Below is a small trained network, with its code and all its weights. Each question gives an input and a class and asks what happens when units are switched off, that is, made to give their printed mean instead of their output.

import numpy as np


def w(rows, s, z=0):
    codes = np.array(rows[::2]) - 128.0
    scale = np.full(codes.shape[1], s)
    scale[-1] = z or s
    return codes * scale


def f(y):
    return y / 2 * (1 + np.tanh(0.7978845608 * (y + 0.044715 * y**3)))


def log_softmax(a):
    a = a - a.max(-1, keepdims=True)
    return a - np.log(np.exp(a).sum(-1, keepdims=True))


def net(x, mask):
    res = np.array(x, float).reshape(1, 8) / 4 @ E
    y = f(res @ A[0][:, :-1].T + A[0][:, -1])
    res = res + np.where(mask, y, B[0][:, -1]) @ B[0][:, :-1]
    return log_softmax(res[-1] @ U[:, :-1].T + U[:, -1])


A, B = {}, {}
E = w([
[131,128,140,135,125],'x0',
[90,179,231,66,191],'x1',
[81,248,100,141,49],'x2',
[129,131,123,127,131],'x3',
[130,130,130,130,128],'x4',
[127,127,126,125,128],'x5',
[208,148,146,38,65],'x6',
[124,123,129,125,125],'x7',
],0.012)
A[0] = w([
[204,133,123,102,161,102],'N1',
[191,62,108,150,124,160],'N2',
[210,153,118,71,25,111],'N3',
[142,118,103,160,140,193],'N4',
[225,144,128,31,75,178],'N5',
[138,154,36,144,34,127],'N6',
[179,129,154,63,103,140],'N7',
[156,127,184,69,252,118],'N8',
[205,25,70,167,141,253],'N9',
[69,137,76,179,116,162],'N10',
[99,143,110,192,56,158],'N11',
[122,182,166,119,141,54],'N12',
[77,89,155,84,171,155],'N13',
[147,111,140,66,167,63],'N14',
[59,113,131,185,218,216],'N15',
[26,249,177,73,131,17],'N16',
],0.015,0.0057)
B[0] = w([
[115,79,147,103,120,163],'N1',
[156,144,104,38,119,191],'N2',
[55,233,170,101,174,241],'N3',
[137,133,86,137,121,160],'N4',
[74,112,201,53,121,250],'N5',
[53,204,182,160,143,244],'N6',
[98,75,167,97,105,196],'N7',
[108,115,252,193,115,233],'N8',
[219,155,40,34,146,242],'N9',
[119,75,97,212,88,204],'N10',
[82,114,93,213,123,210],'N11',
[147,93,139,75,135,165],'N12',
[142,154,196,152,143,188],'N13',
[102,78,179,120,121,167],'N14',
[212,227,134,154,166,239],'N15',
[236,143,25,20,141,254],'N16',
],0.027,0.018)
U = w([
[229,133,59,143,123,254],'0',
[131,204,208,177,170,202],'1',
[115,102,98,26,92,92],'2',
[118,52,209,138,94,16],'3',
[98,123,43,246,72,76],'4',
],0.012,0.0027)

Each question gives the input, the list of numbers given to net, and the class t.
The units are the neurons (one row each of A and B). Each row of codes is followed by its name. A weight is (code - 128) times the scale printed after its matrix; where a second scale follows, it is the last column's (A, B and U).
mask holds one flag per neuron, in row order. A switched-off neuron (its flag False) gives its mean, the last column of its row in B, instead of its output. The means were averaged over made-up inputs and are rounded, as every weight is.
A unit's drop is (log p(t) with every unit on - log p(t) with that unit switched off) / (log p(t) with every unit on - log p(t) with every unit switched off).
most important unit: the unit with the biggest drop
top k neurons: the k neurons with the biggest drops, biggest first
drop of u: that unit's drop, to one decimal
input [7,-4,0,-1,3,2,1,-3], class 2: most important unit	N15
input [0,4,0,-7,2,-1,1,-1], class 3: top 2 neurons	(N9 N3)
input [-6,2,0,0,7,5,3,-3], class 3: top 3 neurons	(N9 N15 N16)
input [2,0,-7,-8,5,6,7,-2], class 2: top 2 neurons	(N9 N2)
input [-2,3,-4,7,1,-7,1,-3], class 3: top 2 neurons	(N3 N6)
input [-7,6,0,6,-7,-5,5,7], class 3: top 2 neurons	(N8 N9)
input [5,-6,-8,-8,0,7,0,3], class 0: top 2 neurons	(N5 N9)
input [-7,0,3,-5,-1,-4,-2,-2], class 4: drop of N9	0.2
input [-2,-5,1,-7,-8,-3,-3,5], class 4: drop of N16	0.4
input [7,-1,-7,-3,4,6,-6,2], class 0: drop of N9	0.6
input [-7,-6,-1,5,-2,5,8,-5], class 2: drop of N9	0.3
